Where the symbols take the nodes:
from | § ~ ! @ % *
q568 | q332 q64 q12 q564 q851 q328
q332 | q612 q566 q483 q415 q191 q568
q420 | q851 . q15 q328 q64 .
q64 | q566 . q646 q420 q704 .
q564 | q415 q420 q703 q751 q568 q164
q704 | q298 . q416 q64 q969 .
q239 | q741 q751 q305 q191 q189 q566
q703 | q217 q15 q564 q288 q12 q438
q164 | q564 . q438 q969 q328 .
q501 | q305 q461 q566 q321 q187 q646
q249 | q80 q529 q208 q195 q51 q150
q217 | q906 q321 q415 q315 q483 q703
q320 | . q208 q440 q613 q160 q382
q415 | q273 q851 q217 q510 q332 q564
q667 | q440 q150 q382 q318 q195 q300
q779 | . q51 q160 q440 q80 q195
q80 | . q730 q702 q779 q176 q249
q646 | q501 . q64 q15 q416 .
q873 | q133 q612 q730 q598 q90 q907
q176 | . q318 q687 q80 q606 q51
q289 | q598 q415 q879 q741 q907 q189
q851 | q191 q704 q321 q568 q566 q420
q273 | q90 q191 q906 q907 q612 q415
q907 | q873 q332 q529 q289 q273 q510
q446 | q335 q187 q191 q483 q305 q321
q318 | q643 q335 q90 q730 q667 q906
q90 | q613 q284 q318 q873 q382 q273
q612 | q382 q239 q300 q273 q284 q332
q879 | q51 q217 q289 q150 q529 q378
q461 | q288 . q969 q416 q438 .
q315 | q529 q12 q510 q378 q217 q288
q335 | q195 q378 q284 q300 q150 q446
q225 | q160 q289 q195 q382 q208 q284
q606 | . q667 q133 q176 q643 q730
q741 | q208 q510 q150 q284 q289 q239
q529 | q730 q483 q907 q879 q906 q315
q751 | q510 q328 q288 q298 q564 q969
q687 | . q90 q176 q702 q133 q598
q649 | q12 . q328 q438 q15 .
q288 | q315 q649 q751 q187 q703 q461
q613 | . q225 q643 q133 q320 q90
q321 | q446 q416 q851 q12 q501 q15
q208 | q702 q907 q249 q225 q598 q741
q483 | q300 q501 q332 q217 q446 q12
q187 | q378 q438 q298 q501 q288 q416
q416 | q187 . q704 q646 q461 .
q51 | q176 q906 q598 q249 q730 q879
q702 | . q873 q80 q160 q687 q208
q150 | q249 q315 q741 q335 q879 q305
q510 | q907 q568 q315 q189 q415 q751
q438 | q703 . q164 q461 q649 .
q12 | q483 q646 q568 q703 q321 q649
q195 | q779 q879 q225 q667 q249 q335
q298 | q189 q164 q187 q566 q751 q704
q160 | . q598 q779 q320 q702 q225
q566 | q239 q969 q501 q851 q298 q64
q906 | q318 q446 q273 q529 q300 q217
q189 | q289 q564 q378 q239 q510 q298
q440 | . q249 q320 q643 q779 q667
q191 | q284 q298 q446 q332 q239 q851
q382 | q320 q741 q667 q90 q225 q612
q133 | . q382 q606 q687 q613 q873
q300 | q667 q305 q612 q906 q335 q483
q328 | q568 . q649 q164 q420 .
q378 | q879 q703 q189 q305 q315 q187
q730 | q606 q300 q873 q51 q318 q529
q643 | . q195 q613 q606 q440 q318
q284 | q225 q189 q335 q612 q741 q191
q305 | q150 q288 q239 q446 q378 q501
q15 | q321 . q420 q649 q646 .
q598 | q687 q273 q51 q208 q873 q289
q969 | q751 . q461 q704 q164 .

The rows follow the links: the fewer symbols apart two nodes are, the more alike their rows tend to be.

Each row is also shifted at random along 3 hidden directions that mean nothing.

Name the node of each row.
[-537,  191,   72,  -30, -424, -357,  -89,  267, -221, -256, -344, -143, -146,  -72,  109,   35, -130,  154, -170,  302,  -90,  240,  484,   45,  -76, -137, -494,   46, -369,  193,    1,    5, -127,  163,   49, -161,    0, -236,  -14, -189,  -26, -253,   79, -329, -373, -170,   43, -187,  148]: q249
[-724,  301,  179, -296,   56,   -8, -216, -181, -429, -139, -193, -301,  221, -404,  -42,  119,  147,  161, -140,  253, -227,  -91,   72, -115,  136,   59, -113,   37, -100,  147,   90,  284,  198,  -78,   20, -263, -240, -131, -113,  205,   -4,  -91,  368,   89,  285,  117, -222, -105, -111]: q187
[-900, -320,  318, -175,  220, -141,  -56,   90,  -67,    7,  -88, -118,  -21,  -19,   -5,  -72, -170, -425,  296,   66,  490,  546,   34,  215, -411,  574,  594,  -21,  188,  360,  431,  380,  -39, -194,  174,  578, -233,  195,  128,  -38, -138,  110, -424,  231,  186, -284,  581, -214,   27]: q566
[-706,   26, -170,  166, -391, -127,  256,  494,  173, -141,  109,  164, -116,  252,   99, -396, -515,   48,  -21, -129,  440,  456,  154,  175, -170,   73,  -94,  156,  -85, -142,  -39,  -47, -244,  388,  263,  215,  201, -254,   67, -264,   38, -111, -364, -427, -459, -353,  413, -212,   28]: q779
[ 582, -114,  268, -119,   42, -271, -100,  211, -164,  107, -229, -112,  -46, -112,  134,   47,  291,  -53,  301,   75,   33,   74,  201,  100,   87,   78,  -90, -184, -197,  430,  114,   -5,  159, -193, -228,  144, -120,   75,   71,  -50,   78, -394,  101, -284, -282, -123,   45,   74,  335]: q598
[-619, -252,  491,  322,  -99, -355, -408,   48,  -27,  196, -305,  112, -601,  -21,  163,  471,  604,   79,  343,  366, -429, -471,  265,  -76,  -37, -320, -274, -568,  -93,  638,  -57, -332, -154, -222, -721,  143,   84,  134,  114, -380, -170, -483,  -86,  -61, -388,  135, -140,  150,  615]: q160
[-1768,    60,    33,   171,  -280,  -286,    12,    10,  -178,  -286,  -186,    38,  -313,    18,   -27,   105,  -237,   -71,   -44,   252,     2,   214,   512,   -44,  -315,   -97,  -175,   -61,  -419,   123,   -32,   -82,  -287,   217,    63,   182,    80,  -357,   237,  -369,  -103,  -151,  -190,   -60,   -82,  -147,   129,  -230,    89]: q335
[  45,  -18,  191,  248,   81, -174,   89,  -23,  150,  176,   -9,   88, -175,  136,   -9,  211,  316,  -17,  396, -210,   13, -272,  255,  -40,   31, -283,   -3, -373, -248,  207, -261, -402,  112, -113, -388,  335,  165,   68,  167, -288,  159, -441,  -43, -105, -137,   39, -143,  318,  371]: q613
[-240,  -17,  559,  -24,  -41, -130, -167,  388,   83,  300, -153,  -31,  -77, -131,  118,  -64,  450,  214,  496,  -22,   57, -154, -198,  121,  311,   76,  -30, -339,  123,  330,  154,  -61,  365, -163, -476,  200, -131,  144, -114,  -20,  159, -534,  -31, -186, -235,  -55,  137,  252,  441]: q687
[-701,  330,  204, -141, -247, -383,  -23,  231, -305, -165, -232, -270,   51, -277,   67,  -13,   80,  165,   -8,  108,   24,  131,  415,  -11,  128, -152, -399,  -80, -438,  169,  -13,   10,  244,   40,  -62,   29,  -96, -308,  -44, -122,  200, -493,  316, -320, -132, -126,  -62,  -42,  213]: q51
[-906,   -3,  640,  -11,  406,  171,  -79, -192,   98,  456,   49,  -34,  103, -308,  -89,  123,  629,   25,  715, -211,   67, -384, -438,    0,  336,  201,  525, -512,  270,  268,  117,   85,  564, -355, -556,  509, -162,  310,  -29,  140,  135, -456,    1,  286,  560,  224,  -17,  298,  286]: q510
[ 773,  178, -439,  273, -280,  163,  -14, -115,  101, -148,  122,  265, -195,  143,   23,   80,  -33,  341, -531,   97, -470, -517,  -82, -175,  234, -496, -516,  150,  -68, -372, -306, -367, -321,  300,   55, -690,  310, -145,  -98,   34,  -60,  269,  181,  -47, -254,  247, -443,  -29, -174]: q300
[-361,  -96,  106,  196,  116,   46,  392,  215,  330,  188,  348,  166,   66,  287,  -90, -180, -116, -190,  579, -606,  622,  205,  -11,   84, -149,  208,  450, -211,   -9,  -99,  -97, -203,  152,   27, -150,  756,  111,  126,  165, -208,  264, -295, -378,  -61,   14, -214,  283,  278,  183]: q90
[-641, -228,  431, -253,  334, -326,  -10,   23, -213,  -12, -136, -343,  131, -154,   39,   44,   18, -434,  428,  -90,  414,  554,  262,   86, -353,  386,  489, -174, -114,  456,  298,  315,  272, -273,   38,  682, -308,   65,  125,  -67,   67, -238,  -84,  -26,  208, -293,  368,  -33,  192]: q189
[-1057,    49,   -80,   118,  -254,   174,  -120,    65,   100,   -30,     4,   132,  -163,    48,   -16,  -194,  -150,   162,  -155,   253,  -160,  -218,  -290,    31,    90,    54,   -85,   117,   358,  -213,    74,    76,  -275,   284,    34,  -237,    40,   -90,  -155,    97,  -207,   190,  -163,   108,    36,    84,   113,  -154,  -188]: q446
[  55, -153,  -31,   81,  495, -323,  145, -526, -295, -164,   11, -206,   24,  -33, -153,  560,   45, -499,   -6,  -53,  -51,  208,  625, -198, -573, -112,  352, -125, -485,  214, -133,  -47,  -26, -332,   76,  412,  -21,   15,  347, -266,  -58,  222,  208,  414,  379,  -18, -154,  -88,  -34]: q164
[ 905, -254,  -12, -220,   92,  239, -318, -125,   30,  121,  -92,   -1,   24,  -65,  139,  -30,  162,  -51, -111,  284, -281, -163, -512,  -10,   74,  247,  125,  157,  625,   92,  365,  290, -104, -209,   55, -363, -115,  340, -189,  370, -266,  521,  -78,  256,   91,  157,   12,  -41, -200]: q64
[1140, -317,  149,  -89,  -87,   30, -316,  281,   40,  182, -208,  115, -205,   28,  189,  -97,  189,   29,   22,  249, -119,  -69, -312,  112,  187,  122, -134,   59,  422,  293,  310,  140, -162, -194,  -89, -267,  -56,  283, -110,  170, -133,  119, -153,  -67, -346,    2,  147,   73,  159]: q741
[-366, -345,  180,  312,  313,  -13, -193, -480,   63,  181,   59,  210, -218,   29,  -64,  460,  360, -269,  207,  187, -270, -466,  -91, -125, -213,  -47,  296, -329,  179,  260,  -17, -121, -162, -269, -303,  206,   42,  305,   86, -148, -227,  122,  -51,  454,  326,  273, -144,   87,   89]: q568
[ 547, -142,  -25,  166,  253,  -31,  203,  -69,  190,   93,  208,  118,    4,  191, -113,  243,   46, -203,  310, -354,  243,   28,  150,  -50, -170,  -48,  264, -167, -151,   59, -208, -263,  104, -118, -128,  477,  128,   58,  173, -201,  176,  -63,  -86,   34,   15,  -53,  -51,  189,  119]: q273
[ 240,  402, -192, -336, -183,   51,  110,  301, -160, -212,  -87, -204,  310, -158,   42, -365, -306,  191, -266,  -12,  185,  396,   -7,   86,  202,   39, -280,  357, -116, -198,   95,  191,  209,  175,  330, -280,  -87, -310, -138,  140,  147,  -97,  153, -387, -124, -172,   46, -154, -169]: q879
[-2133,    23,   165,    70,   -87,    89,  -179,  -186,   -40,   -13,   -48,   -25,  -194,   -61,   -56,     4,   -51,    -8,    -3,   317,  -117,  -123,   -99,   -52,  -132,   130,   124,  -114,   186,    48,   144,   165,  -158,    84,   -54,   137,   -22,    -3,   -24,   -82,  -203,    44,  -154,   308,   345,   105,    57,  -212,   -62]: q321
[ 201,  274, -235,  100, -174,  116,  315,  220,  259,  -16,  217,  128,   62,  128,  -73, -217, -178,  298,  -32, -373,  121,  -87,   13,   51,  276, -237, -245,  125, -155, -407, -268, -280,   97,  337,   43,  -37,  189, -211,  -51, -122,  265, -190,   -4, -258, -212,  -54,  -49,  112,   36]: q643
[ 151, -257,  -26,  118,  441, -249,  183, -396, -119, -100,  134, -109,   92,   86, -150,  507,  -80, -497,  156, -180,  110,  259,  498, -162, -643,  -10,  431, -174, -419,  164, -167, -119,   20, -295,   77,  568,   51,   44,  331, -226,   12,  161,    9,  311,  271,  -72,   -8,  -43,  -36]: q564
[  38, -333,  -34,  142,  283,    0,  -20, -459,  -38,    1,   85,   79,  -68,  143, -145,  364,  -17, -354,    7,  105, -156,  -21,   29,  -72, -410,   17,  352, -102,   97,   64,   24,    8, -235, -243,   43,  197,   47,  206,  166, -106, -193,  363, -121,  494,  283,  115,  -69,  -24, -110]: q328
[  15,  -43,  358,  -97,  472,  -62, -142, -391, -209,  133,  -55, -178,  147, -283,  -93,  426,  528, -114,  310,   31, -161, -192,   81, -178,  -88,   47,  331, -326, -132,  358,   19,   16,  296, -416, -294,  245, -136,  173,   93,   44,   71, -118,  263,  346,  408,  182, -181,  124,  153]: q751
[-1450,    28,    62,    15,    36,   190,  -172,  -280,   -19,    -7,    54,    16,    37,   -24,    -1,   -43,  -148,    -8,   -99,   229,  -139,  -146,  -359,    25,   -43,   195,   130,    42,   381,   -74,   130,   224,  -185,   135,    14,   -68,   -86,    34,  -143,   114,  -223,   204,  -139,   342,   366,   166,    63,  -193,  -206]: q15

Start here and follow the symbols in turn, left to right. Where do you end up?
Answer with the node's name.
[  98, -287,    2,  319,  -29,   44,  176,   92,  403,  235,  137,  322, -219,  363,   19, -116,   12,  -87,  328, -208,  193, -158, -113,    7,  -68,  -33,  166, -184,  127,  -26,  -93, -268, -113,   65, -192,  321,  194,  196,   97, -214,   35, -108, -395,  -24, -229,  -56,  213,  149,  253]
~ ~ => q510
[ 112,   68, -128, -185, -194,  -20, -194, -201, -339, -287, -287, -227,  -44, -197,   81,   36, -125,   82, -515,  500, -375,  114,   68,  -39,   -9,  -28, -314,  307,  -41,   22,  119,  242, -165,   -4,  240, -580, -238, -107, -156,  175, -148,  246,  281,   13,  -22,   22,  -93, -304, -268]
% @ ~ % => q438
[ 116, -397,  270,  356, -119, -325, -236,   49,   57,   41, -221,  158, -507,  165,  169,  280,  360, -119,  186,  300, -268, -153,  260,   -7, -144, -222, -172, -286, -144,  434,  -29, -255, -263, -196, -374,  104,   95,  186,  122, -311, -239, -169, -183,  -78, -368,  -33,    7,   70,  432]
@ § => q320
[1485, -121,  168, -188,   94, -212, -261,   37, -194,   61, -339, -158,  -14, -220,  168,  142,  422,   21,    9,  221, -279,  -62,  122,  -64,   95, -110, -185, -120, -120,  396,  142,   41,  174, -306, -198, -284, -130,  115,  -33,   86,   31, -143,  268, -206, -246,    3, -123,  180,  223]
~ ~ => q851
[-261,  286, -344,   62,   50,  195,  309, -235,   44, -140,  305,   21,  197,  -14, -195,   -6, -225,   75, -151, -203,   41,  -96,   53, -113,   24, -191,   -8,  106, -216, -498, -253,  -99,   62,  237,  203, -100,  144, -269,    2,   16,  181,   81,  225,   99,  255,   25, -231,  -42, -267]
§ § ! => q90
[1296,  478, -330, -179,  -31,    1,   12, -297, -237, -264, -141, -205,  276, -297, -121,  183,  140,  319, -533,  105, -501, -299,  100, -221,  259, -423, -470,  217, -282, -311, -237, -100,  248,   47,  128, -749,   18, -283, -184,  211,  157,  107,  683, -107,   96,  274, -638,   -2, -211]
@ * ! => q298
[ 413,  223, -401,   35,  107,    5,  139, -478, -204, -268,   95,  -95,  183,  -88, -194,  281, -136,  -50, -425,   12, -255,  -58,  360, -200, -174, -265, -185,  178, -364, -308, -330,  -84,  -23,   90,  245, -296,  118, -283,  122,    8,   51,  238,  414,  212,  152,  105, -468, -105, -321]
% § => q483
[-534, -185,  128,  403,  -58, -218,  138,  162,  194,  129,   43,  173, -280,  237,   44,  146,   66, -162,  427, -208,  211,    8,  294,   33, -283, -133,  151, -293, -196,  231, -158, -323,  -88,    0, -214,  500,  151,   68,  288, -443,   72, -280, -275,  -88, -259,  -86,  165,  112,  390]
@ % @ ! => q643
[-1028,    66,  -148,    90,   108,   280,    92,  -342,    36,   -49,   156,    97,    98,     5,  -137,    31,  -269,   -28,  -104,   -18,    39,   -42,  -208,   -70,   -93,    72,   199,    67,   192,  -265,   -16,   116,  -163,   137,   205,    54,    44,    19,   -31,    37,   -75,   337,   -50,   324,   380,    97,    18,  -120,  -300]
@ ! @ % => q164
[-176, -154,   79,  114,  417,  131,  185, -170,  287,  277,  316,  108,   89,   74, -163,  123,   49, -255,  411, -406,  341,  -68, -176,    9, -106,  194,  595, -223,  114,  -22,    6, -143,  126,  -97, -136,  534,   13,  186,  134,  -19,  140,  -35, -167,  284,  335,    5,  107,  209,   64]
* ! => q703
[-774,  103, -167,  251,  -83,  -40,  -45, -352,  -98, -187,   11,   59, -182,   -9, -105,  403,   20,    8, -237,  208, -416, -338,  327, -183, -165, -379, -214,  -90, -346, -152, -315, -267, -233,  129,  -40, -200,  191, -252,   56, -195, -110,    4,  151,  218,   66,  194, -370, -109,  -78]
% @ % => q446
[-152,  161,  -76, -180, -410,  309, -110,  469,  173,   35,    4,   99,   93,  -22,  117, -669, -239,  364, -207,   14,  112,   -8, -588,  168,  490,  237, -223,  385,  527, -263,  275,  243,  -71,  333,  192, -466,  -22,  -21, -309,  362,  -59,   65, -160, -232, -193,  -47,  178, -100, -199]
* ~ § % => q217
[ 203, -465,   28,  111,   33, -200, -116,  -84,  -10,  -58,  -70,   96, -325,  224,   75,  189,  -96, -459,   68,  171,   35,  227,  175,   57, -467,   84,  230,  -51,    3,  365,  133,   36, -408, -120,   34,  252,    6,  222,  258, -164, -291,  280, -336,  157, -168, -115,  235, -193,   99]
* § ~ => q298
[ 234, -239,  384,   25, -120, -239, -288,  295,   13,  157, -293,  -18, -293,   11,  207,  -24,  200,   45,  205,  190,  -56,   -5,   29,  138,   56,   52,  -62, -225,   44,  502,  199,  -14,  -56, -176, -248,   58,  -85,  167,   30,  -74,  -84, -205, -154, -187, -370, -103,  187,   45,  378]
~ % => q273
[-623,   91, -274,  150,  -32,  175,  185, -309,  104, -144,  259,   72,   10,  125, -105,  -35, -363,  -32, -278,   27,  -14,  -76,  -30,  -97,  -83,   17,   72,  210,   60, -419, -132,  -16, -264,  244,  300, -100,  100,  -56,   36,  -12, -121,  402,  -55,  267,  247,   79,  -40, -156, -346]
% ! => q851
[ 512, -425,  210,  282,  -77,  -24, -332,  -11,  149,  232, -149,  236, -449,  166,  175,  128,  374,   27,   86,  327, -355, -362, -171,  -18,   43, -126, -117, -244,  315,  356,  172, -177, -367, -153, -338, -161,  111,  339,  -33,  -78, -305,   61, -213,   96, -240,  208,  -72,  108,  244]
% ! @ => q335
[ 130, -405, -145,  252,  203,    6,  194,  -81,  190,    9,  218,  217,  -90,  289,  -85,  142, -134, -393,  121, -144,  215,  165,   77,  -17, -413,   63,  422,   -2,   40,  -14,  -48, -129, -294,  -90,   64,  430,  150,  192,  232, -234,  -97,  249, -367,  217,    3,  -92,  181,  -29,   19]
~ § @ => q191
[ 193,   32,  320,   34,   48,   43,  -19,  207,  129,  285,   26,   14,   31,  -43,   64,  -67,  407,  191,  397, -199,   61, -331, -104,   10,  326, -123,   22, -339,   33,  137,  -64, -219,  327, -101, -511,  177,  -43,   26,  -35,  -54,  235, -491,   27, -134,  -64,   72,  -83,  386,  316]
@ ! => q176
[-242,  404,  -16,  -25, -169, -122,  216,  238,    3,  -77,   -7,  -63,  109,  -46,   -4, -139,  -21,  265,    6, -261,  165,   51,  271,  -31,  203, -167, -283,  -36, -400, -144, -193, -200,  323,  162,  -64,   31,  105, -311,  -42, -146,  297, -463,  192, -392, -122, -120,  -44,  129,  183]
~ @ ! => q90
